Below is a small trained network, with its code and all its weights. Each question gives an input and a class and asks what happens when units are switched off, that is, made to give their printed mean instead of their output.

import numpy as np


def w(rows, s, z=0):
    codes = np.array(rows[::2]) - 128.0
    scale = np.full(codes.shape[1], s)
    scale[-1] = z or s
    return codes * scale


def f(y):
    return np.maximum(y, 0)


def log_softmax(a):
    a = a - a.max(-1, keepdims=True)
    return a - np.log(np.exp(a).sum(-1, keepdims=True))


def net(x, mask):
    res = np.array(x, float).reshape(1, 8) / 4 @ E
    y = f(res @ A[0][:, :-1].T + A[0][:, -1])
    res = res + np.where(mask, y, B[0][:, -1]) @ B[0][:, :-1]
    return log_softmax(res[-1] @ U[:, :-1].T + U[:, -1])


A, B = {}, {}
E = w([
[127,128,128,128,129,128,128,127,132,128,127],'x0',
[127,128,128,129,128,129,127,127,131,128,127],'x1',
[128,128,128,128,128,129,127,129,127,128,128],'x2',
[128,128,127,128,128,125,129,127,127,128,129],'x3',
[174,212,44,72,144,234,185,82,118,248,80],'x4',
[236,144,219,71,192,134,120,156,98,61,33],'x5',
[105,122,100,149,255,183,129,225,109,122,215],'x6',
[128,128,127,128,128,128,129,129,126,128,128],'x7',
],0.0083)
A[0] = w([
[141,119,159,137,42,97,122,108,121,109,117,106],'neuron 1',
[171,171,75,118,133,184,151,76,109,199,96,115],'neuron 2',
[127,126,147,133,54,99,128,83,115,111,87,97],'neuron 3',
[109,129,106,128,78,124,123,120,118,129,183,49],'neuron 4',
[115,98,143,136,117,68,112,131,120,68,157,122],'neuron 5',
[128,145,140,122,73,108,111,96,138,137,103,104],'neuron 6',
[150,117,147,102,147,122,138,129,124,95,109,62],'neuron 7',
[91,116,174,146,102,76,116,156,142,68,150,114],'neuron 8',
[72,121,98,137,57,119,132,119,125,142,200,54],'neuron 9',
[108,99,189,147,110,58,131,131,121,55,183,119],'neuron 10',
[67,117,85,152,101,93,125,90,134,149,194,54],'neuron 11',
[122,135,148,122,71,105,151,98,131,126,103,86],'neuron 12',
[109,126,122,149,254,148,126,185,115,101,225,59],'neuron 13',
[133,128,145,132,86,108,139,93,142,131,104,84],'neuron 14',
[133,118,136,132,98,121,128,88,130,124,109,104],'neuron 15',
[205,138,202,115,182,110,128,138,109,62,64,4],'neuron 16',
[100,130,133,121,85,134,150,124,123,124,171,63],'neuron 17',
[149,144,122,121,134,136,128,113,142,149,135,89],'neuron 18',
[133,127,116,140,97,103,130,114,113,129,98,92],'neuron 19',
[114,118,142,145,166,139,139,150,109,133,163,62],'neuron 20',
],0.016,0.0038)
B[0] = w([
[97,123,118,59,106,102,129,122,136,90,154,189],'neuron 1',
[98,125,134,128,108,253,120,131,114,179,127,242],'neuron 2',
[107,120,134,62,141,107,133,146,145,74,144,191],'neuron 3',
[133,128,134,171,137,86,137,129,123,136,111,170],'neuron 4',
[107,134,126,135,140,219,128,135,125,150,105,207],'neuron 5',
[146,130,117,88,160,122,140,143,154,94,164,175],'neuron 6',
[166,143,137,151,146,103,125,137,122,136,112,159],'neuron 7',
[122,135,119,138,116,222,130,118,127,174,139,217],'neuron 8',
[186,129,160,179,149,73,135,133,118,147,102,208],'neuron 9',
[112,134,123,121,112,233,131,123,109,182,120,235],'neuron 10',
[174,126,136,203,140,68,120,125,131,146,95,212],'neuron 11',
[118,133,98,93,135,93,115,135,113,96,153,173],'neuron 12',
[98,119,112,30,108,71,129,124,145,41,157,249],'neuron 13',
[118,128,129,97,116,105,119,128,137,83,131,168],'neuron 14',
[116,134,125,106,131,107,131,137,111,94,144,160],'neuron 15',
[170,124,134,239,134,22,130,116,129,171,105,223],'neuron 16',
[129,139,120,150,132,84,116,110,135,161,137,157],'neuron 17',
[111,120,131,160,128,168,139,127,147,114,130,150],'neuron 18',
[102,115,130,118,122,107,128,132,123,96,129,154],'neuron 19',
[118,135,138,87,141,115,129,131,128,97,142,167],'neuron 20',
],0.02,0.019)
U = w([
[85,155,119,121,73,255,113,118,113,189,104,250],'0',
[93,137,106,26,106,62,120,138,159,22,163,90],'1',
[201,147,158,225,140,28,118,117,128,166,64,14],'2',
],0.0062,0.0015)

Each question gives the input, the list of numbers given to net, and the class t.
The units are the neurons (one row each of A and B). Each row of codes is followed by its name. A weight is (code - 128) times the scale printed after its matrix; where a second scale follows, it is the last column's (A, B and U).
mask holds one flag per neuron, in row order. A switched-off neuron (its flag False) gives its mean, the last column of its row in B, instead of its output. The means were averaged over made-up inputs and are rounded, as every weight is.
A unit's drop is (log p(t) with every unit on - log p(t) with that unit switched off) / (log p(t) with every unit on - log p(t) with every unit switched off).
The circuit of an input: a set's keep is (log p(t) with only the set's units on - log p(t) with every unit switched off) / (log p(t) with every unit on - log p(t) with every unit switched off). Starting from the 12 units with the biggest drops (on a tie, the unit counted first), units are removed one at a time, each time the one whose removal leaves the highest keep (on an exact tie, the one counted first), for as long as the keep stays at least 0.8.
units of the circuit, in order: the units of the circuit, biggest drop first
most important unit: the unit with the biggest drop
k most important neurons: the k neurons with the biggest drops, biggest first
drop when u is switched off: that unit's drop, to one decimal
input [-1,4,-6,-2,-3,-6,6,4], class 1: most important unit	neuron 13
input [2,-5,7,0,-2,-3,-3,4], class 1: 3 most important neurons	(neuron 16; neuron 2; neuron 1)
input [-8,7,-2,-3,7,8,3,4], class 2: 4 most important neurons	(neuron 16; neuron 10; neuron 8; neuron 5)
input [2,-7,3,-3,-6,-8,-2,4], class 2: 2 most important neurons	(neuron 11; neuron 9)
input [-1,1,0,2,-8,-3,8,5], class 0: 2 most important neurons	(neuron 10; neuron 8)
input [7,-5,-7,5,5,-6,0,0], class 2: 3 most important neurons	(neuron 10; neuron 11; neuron 9)
input [-2,-2,0,7,1,6,-6,8], class 1: 2 most important neurons	(neuron 3; neuron 11)
input [4,-7,2,-6,-6,6,1,4], class 0: 4 most important neurons	(neuron 10; neuron 8; neuron 5; neuron 11)
input [-4,-5,-6,-4,-1,8,-7,-3], class 2: 3 most important neurons	(neuron 16; neuron 13; neuron 7)
input [0,-3,-6,-1,-8,6,-7,-8], class 0: 4 most important neurons	(neuron 10; neuron 8; neuron 5; neuron 13)
input [-6,1,8,8,6,-7,-4,2], class 2: drop when neuron 5 is switched off	0.2
input [0,4,0,7,-7,6,6,3], class 0: drop when neuron 5 is switched off	0.3
input [7,-3,-8,6,3,5,6,-8], class 1: drop when neuron 13 is switched off	1.7
input [-6,-4,-4,0,4,8,-5,-7], class 2: drop when neuron 8 is switched off	0.0
input [-1,-6,7,-4,4,5,6,1], class 1: units of the circuit, in order	(neuron 13)
